Here is a tiny trained network, its code and every weight. The questions are about switching its units off for an input and a class, where a switched-off unit gives its printed mean instead of its output.

import numpy as np


def w(rows, s, z=0):
    codes = np.array(rows[::2]) - 128.0
    scale = np.full(codes.shape[1], s)
    scale[-1] = z or s
    return codes * scale


def norm(h):
    return h / np.sqrt((h * h).mean(-1, keepdims=True) + 1e-5)


def f(y):
    return np.maximum(y, 0)


def log_softmax(a):
    a = a - a.max(-1, keepdims=True)
    return a - np.log(np.exp(a).sum(-1, keepdims=True))


def net(x, mask):
    res = np.array(x, float).reshape(1, 8) / 4 @ E
    u = 0
    for l in range(4):
        y = f(norm(res) @ A[l][:, :-1].T + A[l][:, -1])
        res = res + np.where(mask[u : u + 8], y, B[l][:, -1]) @ B[l][:, :-1]
        u += 8
    return log_softmax(norm(res)[-1] @ U[:, :-1].T + U[:, -1])


A, B = {}, {}
E = w([
[128,128,126,127,127,129],'x0',
[127,128,129,128,131,128],'x1',
[127,129,128,128,130,129],'x2',
[127,126,127,128,127,129],'x3',
[145,138,30,194,222,161],'x4',
[5,118,143,86,194,156],'x5',
[98,236,151,167,139,57],'x6',
[127,129,128,128,128,130],'x7',
],0.0027)
A[0] = w([
[170,24,111,35,153,174,5],'L0N0',
[43,123,136,115,163,208,86],'L0N1',
[8,137,158,81,190,254,24],'L0N2',
[93,105,165,116,74,52,64],'L0N3',
[126,127,127,131,127,133,109],'L0N4',
[147,107,175,140,52,94,126],'L0N5',
[179,16,99,33,154,185,34],'L0N6',
[170,17,96,40,156,173,48],'L0N7',
],0.0023,0.0021)
B[0] = w([
[91,106,129,204,75,165,186],'L0N0',
[141,105,112,117,134,69,224],'L0N1',
[114,64,101,104,150,1,251],'L0N2',
[123,134,131,105,157,171,179],'L0N3',
[128,128,128,126,130,128,128],'L0N4',
[123,123,119,89,173,165,230],'L0N5',
[87,114,142,205,78,151,215],'L0N6',
[89,121,139,189,83,145,214],'L0N7',
],0.0042,0.0014)
A[1] = w([
[130,130,67,190,197,138,34],'L1N0',
[101,132,161,114,103,91,112],'L1N1',
[77,113,146,96,154,129,128],'L1N2',
[131,133,129,126,131,129,101],'L1N3',
[252,149,128,160,67,172,95],'L1N4',
[142,87,96,126,143,163,147],'L1N5',
[130,100,65,183,193,167,4],'L1N6',
[97,199,152,108,152,64,105],'L1N7',
],0.0038,0.0012)
B[1] = w([
[176,181,141,38,123,183,215],'L1N0',
[191,142,67,115,204,198,193],'L1N1',
[188,94,91,143,132,69,209],'L1N2',
[129,129,124,130,122,124,128],'L1N3',
[30,36,84,105,231,5,251],'L1N4',
[103,173,144,166,94,124,188],'L1N5',
[192,201,130,38,124,187,209],'L1N6',
[111,68,108,202,85,202,238],'L1N7',
],0.0033,0.0022)
A[2] = w([
[126,130,135,127,136,134,82],'L2N0',
[181,94,107,148,111,95,111],'L2N1',
[96,254,164,186,126,108,4],'L2N2',
[184,118,110,157,119,119,108],'L2N3',
[96,239,155,194,128,94,35],'L2N4',
[105,233,131,176,153,103,115],'L2N5',
[112,71,204,41,41,139,159],'L2N6',
[129,79,127,180,103,216,102],'L2N7',
],0.0037,0.0014)
B[2] = w([
[129,139,123,126,121,130,128],'L2N0',
[37,130,156,111,177,87,171],'L2N1',
[116,8,110,160,37,222,186],'L2N2',
[27,121,159,83,165,103,157],'L2N3',
[123,9,113,157,55,208,190],'L2N4',
[128,23,122,152,51,214,201],'L2N5',
[188,254,89,137,198,186,254],'L2N6',
[83,167,136,234,65,126,185],'L2N7',
],0.0029,0.0027)
A[3] = w([
[160,182,208,22,86,134,116],'L3N0',
[135,136,122,122,143,119,107],'L3N1',
[123,132,129,135,130,123,49],'L3N2',
[114,53,120,116,133,159,64],'L3N3',
[21,93,121,100,198,74,61],'L3N4',
[196,98,108,165,110,4,95],'L3N5',
[157,127,52,157,209,176,254],'L3N6',
[68,113,120,120,166,92,54],'L3N7',
],0.004,0.00095)
B[3] = w([
[169,207,72,132,189,182,178],'L3N0',
[119,126,134,127,109,136,137],'L3N1',
[124,125,133,129,126,128,128],'L3N2',
[123,164,178,172,82,99,192],'L3N3',
[213,101,91,145,128,2,233],'L3N4',
[29,90,133,70,198,68,188],'L3N5',
[124,185,235,79,84,113,252],'L3N6',
[162,111,115,135,124,67,181],'L3N7',
],0.0039,0.0032)
U = w([
[114,81,113,108,175,3,251],'0',
[94,75,139,209,37,207,111],'1',
[182,243,133,70,170,198,1],'2',
],0.0077,0.00068)

Each question gives the input, the list of numbers given to net, and the class t.
The units are the neurons (one row each of A and B). Each row of codes is followed by its name. A weight is (code - 128) times the scale printed after its matrix; where a second scale follows, it is the last column's (A, B and U).
mask holds one flag per neuron, layer by layer. A switched-off neuron (its flag False) gives its mean, the last column of its row in B, instead of its output. The means were averaged over made-up inputs and are rounded, as every weight is.
A unit's drop is (log p(t) with every unit on - log p(t) with that unit switched off) / (log p(t) with every unit on - log p(t) with every unit switched off).
The circuit of an input: a set's keep is (log p(t) with only the set's units on - log p(t) with every unit switched off) / (log p(t) with every unit on - log p(t) with every unit switched off). Starting from the 12 units with the biggest drops (on a tie, the unit counted first), units are removed one at a time, each time the one whose removal leaves the highest keep (on an exact tie, the one counted first), for as long as the keep stays at least 0.8.
units of the circuit, in order: the units of the circuit, biggest drop first
most important unit: the unit with the biggest drop
k most important neurons: the k neurons with the biggest drops, biggest first
top k neurons in layer l: the k neurons of layer l with the biggest drops, biggest first
drop of u: that unit's drop, to one decimal
input [-1,8,4,-6,2,1,2,6], class 1: units of the circuit, in order	(L1N4; L2N5)
input [3,-1,-2,-7,-2,-2,3,6], class 1: most important unit	L1N2
input [3,-8,-2,-3,-3,-8,-8,-3], class 0: 3 most important neurons	(L1N4; L3N5; L1N7)
input [8,3,8,0,7,5,-6,-8], class 2: units of the circuit, in order	(L1N6; L3N6)
input [-5,1,-6,-2,-8,6,0,-8], class 2: units of the circuit, in order	(L2N6; L3N0)
input [-3,8,-8,5,-4,-6,-5,8], class 0: units of the circuit, in order	(L1N4; L3N5)
input [-1,8,-7,-2,-5,6,8,-3], class 1: top 2 neurons in layer 1	(L1N4; L1N7)
input [8,4,0,-6,2,-1,-2,-4], class 1: 4 most important neurons	(L0N6; L0N7; L2N7; L2N6)
input [3,2,4,-5,8,5,4,1], class 2: top 3 neurons in layer 1	(L1N4; L1N0; L1N6)
input [7,-5,3,5,6,4,6,-5], class 1: top 3 neurons in layer 1	(L1N4; L1N1; L1N7)
input [5,8,0,2,-4,-5,6,4], class 1: top 2 neurons in layer 1	(L1N2; L1N7)
input [6,3,3,1,5,0,2,-8], class 2: top 2 neurons in layer 1	(L1N0; L1N6)
input [1,8,-5,-5,4,-8,-4,8], class 0: drop of L1N4	0.2
input [-8,7,0,-4,-4,-7,-3,5], class 0: drop of L1N4	2.2
input [2,-8,-5,7,-3,-7,-3,-2], class 0: drop of L1N4	0.7
input [-4,3,-5,0,-5,1,8,-1], class 1: drop of L3N5	0.0
input [-4,4,-2,-4,-7,-1,-4,-7], class 2: most important unit	L2N6
